Below is a small trained network, with its code and all its weights. Each question gives an input and a class and asks what happens when units are switched off, that is, made to give their printed mean instead of their output.

import numpy as np


def w(rows, s, z=0):
    codes = np.array(rows[::2]) - 128.0
    scale = np.full(codes.shape[1], s)
    scale[-1] = z or s
    return codes * scale


def f(y):
    return y / 2 * (1 + np.tanh(0.7978845608 * (y + 0.044715 * y**3)))


def log_softmax(a):
    a = a - a.max(-1, keepdims=True)
    return a - np.log(np.exp(a).sum(-1, keepdims=True))


def net(x, mask):
    res = np.array(x, float).reshape(1, 8) / 4 @ E
    y = f(res @ A[0][:, :-1].T + A[0][:, -1])
    res = res + np.where(mask, y, B[0][:, -1]) @ B[0][:, :-1]
    return log_softmax(res[-1] @ U[:, :-1].T + U[:, -1])


A, B = {}, {}
E = w([
[95,142,83,127,90,6,125],'x0',
[130,128,126,129,121,132,131],'x1',
[127,123,136,124,146,117,125],'x2',
[118,135,121,128,142,132,115],'x3',
[194,220,106,94,147,112,161],'x4',
[70,136,116,181,186,137,200],'x5',
[132,127,128,128,116,131,136],'x6',
[123,129,131,125,143,123,121],'x7',
],0.016)
A[0] = w([
[181,182,138,90,143,170,59,66],'n1',
[126,153,126,106,200,145,113,140],'n2',
[98,136,132,114,98,119,87,126],'n3',
[104,156,66,145,113,55,151,181],'n4',
[214,71,64,50,117,148,91,201],'n5',
[62,58,153,171,130,171,118,16],'n6',
[163,91,164,125,168,158,93,187],'n7',
[101,107,129,93,132,119,59,121],'n8',
[153,111,144,130,96,75,105,158],'n9',
[127,10,119,150,96,37,50,141],'n10',
[152,118,117,120,188,135,152,96],'n11',
[90,71,133,41,68,81,90,127],'n12',
[49,119,92,164,159,116,186,219],'n13',
[126,163,160,181,126,114,44,137],'n14',
[207,112,146,23,112,128,43,148],'n15',
[122,128,110,112,128,155,169,98],'n16',
[54,119,129,103,138,117,177,181],'n17',
[232,123,156,84,99,129,26,86],'n18',
[169,175,112,145,179,193,194,109],'n19',
[75,62,132,137,138,156,113,160],'n20',
[177,149,148,152,67,66,105,77],'n21',
[110,160,80,168,117,22,145,12],'n22',
[61,50,115,139,47,86,49,146],'n23',
[74,34,129,144,117,162,141,223],'n24',
[92,134,170,109,172,128,205,98],'n25',
[99,172,158,142,67,124,101,124],'n26',
[159,102,183,151,128,219,60,29],'n27',
[149,143,123,123,224,192,153,117],'n28',
[69,26,166,211,113,148,103,113],'n29',
[66,111,106,174,129,111,154,31],'n30',
[49,129,150,131,92,127,213,68],'n31',
[169,111,109,151,168,173,193,105],'n32',
[144,149,99,93,106,147,130,122],'n33',
[98,144,56,121,116,30,158,86],'n34',
[156,171,157,179,156,149,173,117],'n35',
],0.011)
B[0] = w([
[152,147,97,164,110,172,147,176],'n1',
[139,122,132,106,103,126,137,154],'n2',
[101,91,116,102,129,117,125,155],'n3',
[120,109,174,134,196,104,64,225],'n4',
[124,155,142,177,173,99,92,235],'n5',
[159,139,70,159,25,234,209,168],'n6',
[152,137,139,157,63,150,160,187],'n7',
[125,96,127,72,131,145,129,163],'n8',
[112,105,137,102,117,133,131,189],'n9',
[85,83,67,72,114,84,132,238],'n10',
[129,136,106,119,100,115,115,138],'n11',
[103,104,104,85,135,77,133,210],'n12',
[153,146,132,142,64,150,172,209],'n13',
[104,91,73,114,123,114,154,151],'n14',
[194,176,166,225,135,156,109,252],'n15',
[133,167,123,102,119,104,123,131],'n16',
[135,107,128,138,117,152,165,172],'n17',
[141,168,164,184,98,159,163,229],'n18',
[91,63,66,88,69,112,146,184],'n19',
[142,176,146,179,167,146,101,189],'n20',
[109,98,111,107,145,145,58,182],'n21',
[192,224,131,224,51,198,152,186],'n22',
[44,81,86,55,125,103,126,238],'n23',
[121,171,169,146,191,108,48,222],'n24',
[158,118,107,117,125,122,97,154],'n25',
[98,99,125,96,132,77,114,148],'n26',
[126,195,167,162,199,109,31,181],'n27',
[136,131,92,93,97,107,144,181],'n28',
[190,254,206,198,131,192,140,214],'n29',
[78,138,180,110,196,95,48,148],'n30',
[57,141,181,163,171,117,86,149],'n31',
[102,146,87,64,115,63,147,160],'n32',
[149,176,131,148,172,125,141,153],'n33',
[176,216,226,212,155,175,139,212],'n34',
[125,86,92,46,65,127,110,159],'n35',
],0.0083,0.017)
U = w([
[125,126,186,146,202,137,43,1],'0',
[183,136,156,166,51,203,234,232],'1',
[83,30,87,6,92,106,125,208],'2',
],0.013,0.00061)

Each question gives the input, the list of numbers given to net, and the class t.
The units are the neurons (one row each of A and B). Each row of codes is followed by its name. A weight is (code - 128) times the scale printed after its matrix; where a second scale follows, it is the last column's (A, B and U).
mask holds one flag per neuron, in row order. A switched-off neuron (its flag False) gives its mean, the last column of its row in B, instead of its output. The means were averaged over made-up inputs and are rounded, as every weight is.
A unit's drop is (log p(t) with every unit on - log p(t) with that unit switched off) / (log p(t) with every unit on - log p(t) with every unit switched off).
unit that matters most: the unit with the biggest drop
k most important neurons: the k neurons with the biggest drops, biggest first
drop of u: that unit's drop, to one decimal
input [6,2,1,4,6,1,1,6], class 1: 4 most important neurons : n22, n24, n27, n5
input [0,-4,7,1,-8,7,2,-3], class 1: unit that matters most : n6
input [0,4,0,-3,-6,3,2,2], class 1: 2 most important neurons : n6, n13
input [7,6,-2,-4,1,7,-6,5], class 1: 4 most important neurons : n22, n13, n24, n17
input [4,8,-6,-4,6,0,-5,1], class 0: 3 most important neurons : n4, n6, n18
input [2,-3,-6,-4,6,-2,-1,-3], class 0: 2 most important neurons : n13, n6
input [3,4,-5,-2,7,-6,-7,-7], class 0: 2 most important neurons : n21, n5
input [0,-7,4,-7,-4,1,1,-6], class 1: 4 most important neurons : n4, n27, n5, n29
input [5,7,0,-6,8,-4,-4,-1], class 0: 2 most important neurons : n4, n21
input [-2,6,-5,-5,-5,6,-3,3], class 1: 2 most important neurons : n6, n13
input [-3,0,8,8,7,-6,1,8], class 1: drop of n26 : 0.0
input [-8,-2,1,-3,2,1,-1,0], class 2: drop of n19 : 0.1
input [0,1,3,6,-1,6,3,1], class 1: drop of n23 : 0.2
input [-5,-5,1,5,4,-8,-7,-4], class 1: unit that matters most : n18
input [7,3,-4,-6,-3,2,5,-8], class 0: drop of n34 : 0.7
